Each row has a name. Each piece below is followed by the name of the row it came from, unless a question asks for something else. Each question is about the rows just above it. Places in a row count from 1.

Columns, left to right: B R Q T Z W C S X
[ 2.42 -0.30 -3.76 -2.53  2.45  2.47 -3.14 -2.16  1.90] = lanov
[ 2.86  1.14 -3.69  0.76 -0.59 -0.49 -5.55  8.04  2.29] = Lezev
[ 2.42 -0.30 -3.76 -2.53  2.45  2.47 -3.14  0.41  1.96] = Kib
[ 2.42 -0.30 -3.76 -2.53  2.45  2.47 -3.14 -6.46  1.90] = gadu
[-2.58 -0.81  1.26 -0.98  2.54  0.80  5.67 -7.90 -4.50] = Kasen
The row with [ 2.42 -0.30 -3.76 -2.53  2.45  2.47 -3.14 -2.16  1.90] is => lanov
Which row holds [ 2.86  1.14 -3.69  0.76 -0.59 -0.49 -5.55  8.04  2.29]? => Lezev
The rest of the row after [-0.59 -0.49]: => [-5.55  8.04  2.29]
[ 2.47 -0.49  2.47] is in which column, read top down? => W
The rest of the row after [ 2.47 -3.14  0.41]: => [1.96]
Which column holds [1.90 2.29 1.96] top down? => X

Columns, left to right: L K G V
[-0.83  0.62 -2.45 -2.10] = reber
[-0.83  0.62 -2.45 -3.26] = Razi
[ 1.09 -3.75  0.34  1.43] = sof
[-0.83 -2.45  0.62  2.96] = Linon
[ 0.23  0.66  0.91 -1.59] = gil
[-0.07 -0.35  0.81  7.42] = nira
[ 5.48 -6.73 -0.17  2.11] = Nom
[ 1.09 -3.75 -0.87 -4.55] = dag
[-4.36  5.97  1.45 -2.62] = gugim
[-4.95  0.56 -0.98  5.37] = fabu
[-1.38 -2.76  2.55  2.65] = romu
[ 0.23  0.66 -0.45 -4.28] = fava
[ 1.09 -3.75 -0.87 -4.55] is in which row? => dag
Where do [-0.83  0.62 -2.45 -3.26] appear? => Razi
Which column holds [ 1.09 -0.83  0.23 -0.07  5.48  1.09 -4.36] top down? => L
[ 0.91  0.81 -0.17 -0.87  1.45 -0.98  2.55 -0.45] is in which column, read top down? => G

Columns, left to right: M P D U N
[-5.17  0.67 -2.21  5.88 -3.01] -> Tunu
[ 3.61  3.62  0.03  2.72 -4.58] -> panav
[-0.74  3.11  4.00  0.35  4.12] -> Vep
[ 5.85  3.54  2.93  1.01 -3.52] -> Ramu
[-3.62  5.80  0.97 -6.50 -3.17] -> botes
[ 2.71 -2.39 -2.73 -5.15 -0.91] -> rina
[ 4.55  1.41  0.02  0.86 -2.90] -> zume
[-0.81  1.08 -4.68  1.55  4.32] -> Lazoz
[-1.14  3.62  2.50  1.05  5.70] -> kem
[-2.31  2.59 -6.10  3.36  6.76] -> Fekad
[-0.70  1.12 -4.68  1.58  4.33] -> gepo
find: [-1.14  3.62  2.50  1.05] => kem
Go on from [-3.62  5.80  0.97 -6.50] to the end of its row. => [-3.17]
Which column holds this, read top down? [-3.17 -0.91] => N

Columns, left to right: zemit Tene tulop moveb zeg ganuz kep
[-1.52  0.42  0.61  4.44  4.52  6.50 -0.66] -> Zefu
[-4.42  0.42  0.61  4.44  4.52  6.50 -0.66] -> Laki
[ 1.60 -3.65 -0.56 -4.33  4.96  3.16  0.72] -> Setig
[ 4.34  2.96 -0.10 -4.34  7.12  3.16  0.72] -> dodal
[ 1.60 -3.65 -0.56 -4.33  7.12  3.16  0.72] -> zuk
[ 4.07 -1.66 -1.49 -4.32  7.12  3.16  1.11] -> tum
[ 3.28  2.23  0.35  4.05 -3.65  6.67  0.00] -> Lubav
[ 1.60 -3.65 -0.73  4.44  1.78  1.79  1.58] -> tun
find: [ 1.60 -3.65 -0.56 -4.33  7.12  3.16  0.72] => zuk
After [-1.52  0.42  0.61  4.44], its row goes on with => [ 4.52  6.50 -0.66]
Row and place of [3.28] in the named rows: => Lubav, 1
After [-4.33  7.12  3.16], its row goes on with => [0.72]
The row with [-3.65 -0.73  4.44  1.78] is => tun
find: [ 4.07 -1.66 -1.49 -4.32  7.12] => tum
Go on from [-4.33  7.12] to the end of its row. => [3.16 0.72]

Columns, left to right: Y F A J H
[-2.81 -1.21  0.31 -1.47  1.19] = kika
[ 0.59 -1.12  1.14  4.95  2.03] = bup
[ 2.02  3.64 -0.09 -2.15  7.22] = Suduk
[-0.10  0.87  2.54  0.03  3.39] = kaniz
[ 2.02  3.64 -0.09 -2.15 -6.56] = Nilod
[-0.90 -4.48 -2.34  1.34 -1.18] = vinev
Which column holds [-2.81  0.59  2.02 -0.10] top down? => Y
Row and place of [0.59] in the named rows: => bup, 1

Columns, left to right: mami pelu risob besef Givor vemi razit
[ 0.99  0.27 -2.58 -0.27  2.12  3.01 -3.52] -> dul
[ 0.60 -2.01 -5.67 -0.96  3.88 -2.28  1.98] -> fotur
[-1.02  1.37 -1.09 -4.78 -2.03  3.11  1.50] -> Zak
[-1.02  1.37 -1.09 -4.78 -2.03  3.11 -0.57] -> tupek
[ 1.95 -0.97  1.02 -0.28  2.12  0.53  3.53] -> vagab
[ 0.60 -2.01  2.06  3.17  3.88 -2.28  1.98] -> Rad
[ 1.85  0.72 -0.80 -1.14  1.27  1.20  0.74] -> tagu
find: [ 0.99  0.27 -2.58 -0.27  2.12  3.01 -3.52] => dul
[1.02 2.06] is in which column, read top down? => risob
The rest of the row after [-0.28  2.12]: => [0.53 3.53]
Which row holds [-1.02  1.37 -1.09 -4.78 -2.03  3.11  1.50]? => Zak
Where in the named rows is [-0.97]? => vagab, 2
Which row holds [-1.02  1.37 -1.09 -4.78 -2.03  3.11 -0.57]? => tupek

Columns, left to right: Bunu fasov Lubu zabi buvi gal zol muba
[-3.05  0.30  1.83  0.63 -3.20  3.11  4.89 -2.26] : keris
[-3.97  0.99  1.30 -7.09 -3.28  1.94 -0.55  4.04] : vusab
[ 1.70 -2.08 -4.84  1.59 -2.42 -1.75  1.19 -2.92] : zum
[ 1.23 -1.07 -5.84  3.35  3.98  0.06 -0.90 -2.00] : teno
[ 0.94  3.26 -4.85 -0.86  0.52 -1.98 -0.41 -0.18] : Duz
[-1.82  5.35  1.30 -2.85  3.42  2.61 -2.10  6.17] : Larid
[-1.50  3.57  2.73 -2.13 -3.54  1.66  0.81  3.12] : renu
[-3.97  0.99 -1.08 -7.09 -3.28  1.94 -0.55  4.04] : Mim
[ 0.99  0.29 -5.85 -1.25  1.32 -1.67 -1.70  0.03] : kur
[-1.83  1.19 -1.61 -3.20 -0.89  0.63  0.13  1.24] : kig
[ 0.74 -0.83  3.02  0.85  2.05 -0.41 -1.49  0.33] : Lur
find: [ 0.94  3.26 -4.85 -0.86  0.52 -1.98 -0.41 -0.18] => Duz
Which row holds [-3.54  1.66  0.81]? => renu
Go on from [ 0.29 -5.85] to the end of its row. => [-1.25  1.32 -1.67 -1.70  0.03]
Where in the named rows is [0.30]? => keris, 2
Where do [ 1.23 -1.07 -5.84  3.35  3.98  0.06 -0.90 -2.00] appear? => teno
find: [ 0.74 -0.83  3.02  0.85  2.05 -0.41 -1.49  0.33] => Lur

